Below is a small trained network, with its code and all its weights. Each question gives an input and a class and asks what happens when units are switched off, that is, made to give their printed mean instead of their output.

import numpy as np


def w(rows, s, z=0):
    codes = np.array(rows[::2]) - 128.0
    scale = np.full(codes.shape[1], s)
    scale[-1] = z or s
    return codes * scale


def f(y):
    return np.maximum(y, 0)


def log_softmax(a):
    a = a - a.max(-1, keepdims=True)
    return a - np.log(np.exp(a).sum(-1, keepdims=True))


def net(x, mask):
    res = np.array(x, float).reshape(1, 4) / 4 @ E
    y = f(res @ A[0][:, :-1].T + A[0][:, -1])
    res = res + np.where(mask, y, B[0][:, -1]) @ B[0][:, :-1]
    return log_softmax(res[-1] @ U[:, :-1].T + U[:, -1])


A, B = {}, {}
E = w([
[187,75,79,95,141,139,144,196,74,105,110,74],'x0',
[180,166,140,194,107,183,182,185,59,147,116,206],'x1',
[128,133,124,99,106,125,223,115,176,94,5,129],'x2',
[129,92,108,166,160,83,89,136,163,46,143,219],'x3',
],0.013)
A[0] = w([
[123,76,156,119,146,38,105,133,127,80,122,195,135],'n0',
[156,2,28,101,220,120,192,191,104,106,130,98,33],'n1',
[142,158,156,139,131,136,146,152,127,162,107,83,55],'n2',
[131,92,120,138,172,93,92,132,168,108,83,156,51],'n3',
[120,231,155,150,131,120,138,87,99,125,116,171,68],'n4',
[130,93,134,206,183,78,147,132,146,54,104,150,26],'n5',
[114,113,175,96,85,151,134,70,117,180,92,52,60],'n6',
[82,120,113,50,148,94,73,57,173,91,133,71,22],'n7',
[129,127,91,112,107,109,219,103,176,101,47,153,83],'n8',
[46,164,156,145,153,122,131,30,192,128,140,157,8],'n9',
[106,141,161,175,132,144,123,139,145,205,129,189,26],'n10',
],0.0084,0.0018)
B[0] = w([
[68,167,167,137,167,162,90,103,140,176,126,74,219],'n0',
[147,114,126,91,121,152,72,107,176,134,81,106,245],'n1',
[104,122,163,170,97,166,152,148,148,119,138,106,169],'n2',
[123,187,90,198,114,112,135,148,151,166,115,96,186],'n3',
[133,88,124,99,90,162,130,146,149,142,108,192,203],'n4',
[76,154,167,203,134,134,123,183,165,149,75,70,209],'n5',
[122,126,160,211,134,122,166,94,177,183,144,54,200],'n6',
[165,83,150,169,204,144,166,188,125,4,112,208,246],'n7',
[123,113,52,106,190,115,111,71,106,117,254,128,240],'n8',
[152,84,104,73,76,207,87,99,161,154,94,147,236],'n9',
[167,99,102,114,159,151,124,146,178,126,129,131,202],'n10',
],0.01,0.011)
U = w([
[73,173,174,181,129,129,152,132,138,146,108,73,43],'0',
[184,94,113,150,138,148,204,203,117,50,105,183,114],'1',
[154,84,99,20,74,145,87,126,147,131,65,123,65],'2',
[114,131,67,93,176,111,101,94,92,132,252,128,182],'3',
[110,150,125,119,89,116,118,91,94,78,129,119,254],'4',
],0.012,0.0048)

Each question gives the input, the list of numbers given to net, and the class t.
The units are the neurons (one row each of A and B). Each row of codes is followed by its name. A weight is (code - 128) times the scale printed after its matrix; where a second scale follows, it is the last column's (A, B and U).
mask holds one flag per neuron, in row order. A switched-off neuron (its flag False) gives its mean, the last column of its row in B, instead of its output. The means were averaged over made-up inputs and are rounded, as every weight is.
A unit's drop is (log p(t) with every unit on - log p(t) with that unit switched off) / (log p(t) with every unit on - log p(t) with every unit switched off).
The circuit of an input: a set's keep is (log p(t) with only the set's units on - log p(t) with every unit switched off) / (log p(t) with every unit on - log p(t) with every unit switched off). Starting from all 11 units, units are removed one at a time, each time the one whose removal leaves the highest keep (on an exact tie, the one counted first), for as long as the keep stays at least 0.8.
circuit, biggest first: the units of the circuit, biggest drop first
k most important neurons: the k neurons with the biggest drops, biggest first
drop when u is switched off: that unit's drop, to one decimal
input [3,0,-2,-4], class 0: most important neuron : n8
input [1,-6,-1,5], class 1: 2 most important neurons : n7, n6
input [-6,5,6,0], class 2: 3 most important neurons : n7, n4, n9
input [5,-4,1,6], class 0: circuit, biggest first : n0, n5
input [-8,5,-2,5], class 2: circuit, biggest first : n9, n4
input [5,2,-3,-2], class 2: 2 most important neurons : n7, n8
input [-4,0,-8,-8], class 0: 2 most important neurons : n8, n6
input [5,1,7,-1], class 3: 2 most important neurons : n8, n9
input [-6,-1,-1,8], class 0: 2 most important neurons : n5, n0
input [-1,-2,-2,1], class 4: 2 most important neurons : n8, n10
input [-5,-8,8,7], class 1: 2 most important neurons : n7, n5
input [-5,1,6,3], class 3: 2 most important neurons : n8, n1
input [5,-6,2,-2], class 1: 2 most important neurons : n7, n9
input [-5,5,8,1], class 3: 2 most important neurons : n8, n7
input [2,5,8,-8], class 0: circuit, biggest first : n6
input [0,-2,6,6], class 0: 3 most important neurons : n5, n3, n0
input [6,1,-3,7], class 0: circuit, biggest first : n5, n0
input [0,-5,1,5], class 0: 3 most important neurons : n0, n5, n3
input [4,3,-4,2], class 2: drop when n3 is switched off : 0.1
input [-1,-1,-3,0], class 4: drop when n8 is switched off : 2.7
input [8,0,-3,7], class 2: drop when n6 is switched off : 0.3
input [8,0,3,5], class 2: drop when n1 is switched off : 1.0
input [-7,1,6,8], class 0: circuit, biggest first : n0
